Here is a tiny trained network, its code and every weight. The questions are about switching its units off for an input and a target symbol, where a switched-off unit gives its printed mean instead of its output.

import numpy as np


def w(rows, s, z=0):
    codes = np.array(rows[::2]) - 128.0
    scale = np.full(codes.shape[1], s)
    scale[-1] = z or s
    return codes * scale


def f(y):
    return np.maximum(y, 0)


def softmax(a):
    e = np.exp(a - a.max(-1, keepdims=True))
    return e / e.sum(-1, keepdims=True)


def log_softmax(a):
    a = a - a.max(-1, keepdims=True)
    return a - np.log(np.exp(a).sum(-1, keepdims=True))


def net(x, mask):
    ids = ['αβγεζηλξπτφψω'.index(c) for c in x.split()]
    T = len(ids)
    res = E[ids] + P[:T]
    u = 0
    for l in range(2):
        r = res
        for j in range(2):
            rows = slice(2 * j, 2 * j + 2)
            q, k, v = (r @ M[l][rows].T for M in (Q, K, V))
            z = softmax(np.where(np.tri(T) > 0, q @ k.T / 2**0.5, -1e9)) @ v
            o = O[l][rows]
            res = res + np.where(mask[u + j], z, o[:, -1]) @ o[:, :-1]
        u += 2
        y = f(res @ A[l][:, :-1].T + A[l][:, -1])
        res = res + np.where(mask[u : u + 4], y, B[l][:, -1]) @ B[l][:, :-1]
        u += 4
    return log_softmax(res[-1] @ U[:, :-1].T + U[:, -1])


Q, K, V, O, A, B = {}, {}, {}, {}, {}, {}
E = w([
[146,163,109,181],'α',
[119,77,34,230],'β',
[140,229,227,74],'γ',
[226,35,99,26],'ε',
[198,239,77,62],'ζ',
[16,70,162,148],'η',
[65,29,44,63],'λ',
[101,210,93,168],'ξ',
[25,139,180,120],'π',
[192,82,159,67],'τ',
[236,216,197,7],'φ',
[81,168,186,48],'ψ',
[207,133,135,101],'ω',
],0.014)
P = w([
[169,164,89,84],'0',
[194,203,116,129],'1',
[187,191,121,177],'2',
[165,174,162,189],'3',
[146,164,208,233],'4',
[161,198,143,248],'5',
[150,190,135,255],'6',
],0.005)
Q[0] = w([
[121,2,183,74],'0.h1',
[232,100,151,86],'0.h1',
[59,154,107,73],'0.h2',
[65,133,113,122],'0.h2',
],0.0084)
K[0] = w([
[151,194,42,138],'0.h1',
[41,159,114,107],'0.h1',
[112,143,32,81],'0.h2',
[254,145,99,164],'0.h2',
],0.0066)
V[0] = w([
[2,251,84,154],'0.h1',
[116,11,45,183],'0.h1',
[76,148,60,72],'0.h2',
[191,131,94,124],'0.h2',
],0.0091)
O[0] = w([
[103,133,144,166,111],'0.h1',
[194,125,152,159,2],'0.h1',
[91,152,191,246,150],'0.h2',
[167,121,134,116,191],'0.h2',
],0.014,0.0047)
A[0] = w([
[92,37,107,154,188],'0.n1',
[103,125,198,97,198],'0.n2',
[123,250,177,94,12],'0.n3',
[141,101,106,134,254],'0.n4',
],0.012,0.0049)
B[0] = w([
[255,78,219,213,188],'0.n1',
[130,131,111,18,207],'0.n2',
[111,23,16,251,255],'0.n3',
[57,173,151,133,206],'0.n4',
],0.0075,0.0068)
Q[1] = w([
[125,123,151,108],'1.h1',
[254,213,185,101],'1.h1',
[126,194,140,87],'1.h2',
[109,105,209,135],'1.h2',
],0.0092)
K[1] = w([
[113,136,87,137],'1.h1',
[112,49,109,152],'1.h1',
[118,1,50,170],'1.h2',
[161,155,60,145],'1.h2',
],0.0065)
V[1] = w([
[125,178,176,159],'1.h1',
[157,114,24,165],'1.h1',
[102,54,191,106],'1.h2',
[166,6,93,160],'1.h2',
],0.011)
O[1] = w([
[161,190,108,89,86],'1.h1',
[91,193,69,139,254],'1.h1',
[95,16,210,129,84],'1.h2',
[86,51,8,254,201],'1.h2',
],0.0076,0.0056)
A[1] = w([
[100,175,148,49,4],'1.n1',
[254,196,216,145,65],'1.n2',
[81,167,194,57,178],'1.n3',
[110,147,60,194,205],'1.n4',
],0.0062,0.0021)
B[1] = w([
[2,172,7,113,137],'1.n1',
[235,175,184,154,140],'1.n2',
[117,200,171,28,144],'1.n3',
[173,116,210,121,254],'1.n4',
],0.0084,0.0095)
U = w([
[152,66,170,135,136],'α',
[188,119,141,176,31],'β',
[47,109,88,107,114],'γ',
[99,124,235,122,150],'ε',
[71,73,22,133,14],'ζ',
[219,61,89,36,226],'η',
[204,192,111,61,227],'λ',
[183,144,7,155,24],'ξ',
[201,131,112,19,254],'π',
[146,228,147,118,179],'τ',
[100,194,80,163,119],'φ',
[194,50,2,88,56],'ψ',
[48,147,189,116,146],'ω',
],0.0092,0.0058)

Each question gives the input, a string of symbols that net reads in full, and the target symbol t.
The units are the heads (2 rows each of Q, K, V and O) and the neurons (one row each of A and B). Each row of codes is followed by its name. A weight is (code - 128) times the scale printed after its matrix; where a second scale follows, it is the last column's (O, A, B and U).
mask holds one flag per unit, layer by layer, with each layer's heads first. A switched-off unit (its flag False) gives its mean, the last column of its rows in O or B, instead of its output. The means were averaged over made-up inputs and are rounded, as every weight is.
A unit's drop is (log p(t) with every unit on - log p(t) with that unit switched off) / (log p(t) with every unit on - log p(t) with every unit switched off).
The circuit of an input: a set's keep is (log p(t) with only the set's units on - log p(t) with every unit switched off) / (log p(t) with every unit on - log p(t) with every unit switched off). Starting from all 12 units, units are removed one at a time, each time the one whose removal leaves the highest keep (on an exact tie, the one counted first), for as long as the keep stays at least 0.8.
circuit, biggest first: the units of the circuit, biggest drop first
most important unit: the unit with the biggest drop
k most important neurons: the k neurons with the biggest drops, biggest first
which heads matter: for each layer, one digit per head in row order, 1 if its drop is at least 0.15 and else 0, layers parted by /
input ζ ξ ζ ξ γ, target φ: most important unit : 0.n3
input λ π λ, target β: which heads matter : 11 / 00
input λ φ ζ φ, target ξ: circuit, biggest first : (0.n3 1.h2)
input β ξ ε β ζ ξ, target ξ: which heads matter : 10 / 01
input ζ β ξ λ α, target τ: which heads matter : 10 / 10
input α ω ω, target λ: circuit, biggest first : (0.n3 1.h2 1.n2)
input ξ γ ξ ε β β, target β: 4 most important neurons : (0.n3 0.n1 1.n4 0.n2)
input ψ ε β, target β: which heads matter : 00 / 00
input β α ω, target λ: circuit, biggest first : (0.n3 0.h1 1.n2)
input η ζ ξ ω ξ τ α, target τ: circuit, biggest first : (0.n3 1.h2)
input ζ ξ ζ, target φ: circuit, biggest first : (0.n3 0.h1 1.h1)
input ξ τ η, target ε: circuit, biggest first : (0.n3 0.n1)
input φ ζ γ, target ζ: which heads matter : 10 / 00
input η γ λ, target α: 2 most important neurons : (0.n3 0.n1)
input φ ζ γ β α φ ψ, target γ: most important unit : 0.h1
input η λ λ, target α: which heads matter : 00 / 01
input α τ τ, target π: 2 most important neurons : (0.n3 0.n1)
input β ζ γ, target ξ: which heads matter : 00 / 01
input τ ε τ τ ε β ζ, target ψ: circuit, biggest first : (0.h1 1.h2)
input γ β ζ ζ, target ξ: most important unit : 0.n3
input ξ α γ ψ, target γ: 4 most important neurons : (0.n3 0.n2 1.n1 0.n1)
input ξ λ ζ, target ξ: which heads matter : 00 / 11
input ε γ λ φ, target ψ: which heads matter : 00 / 00
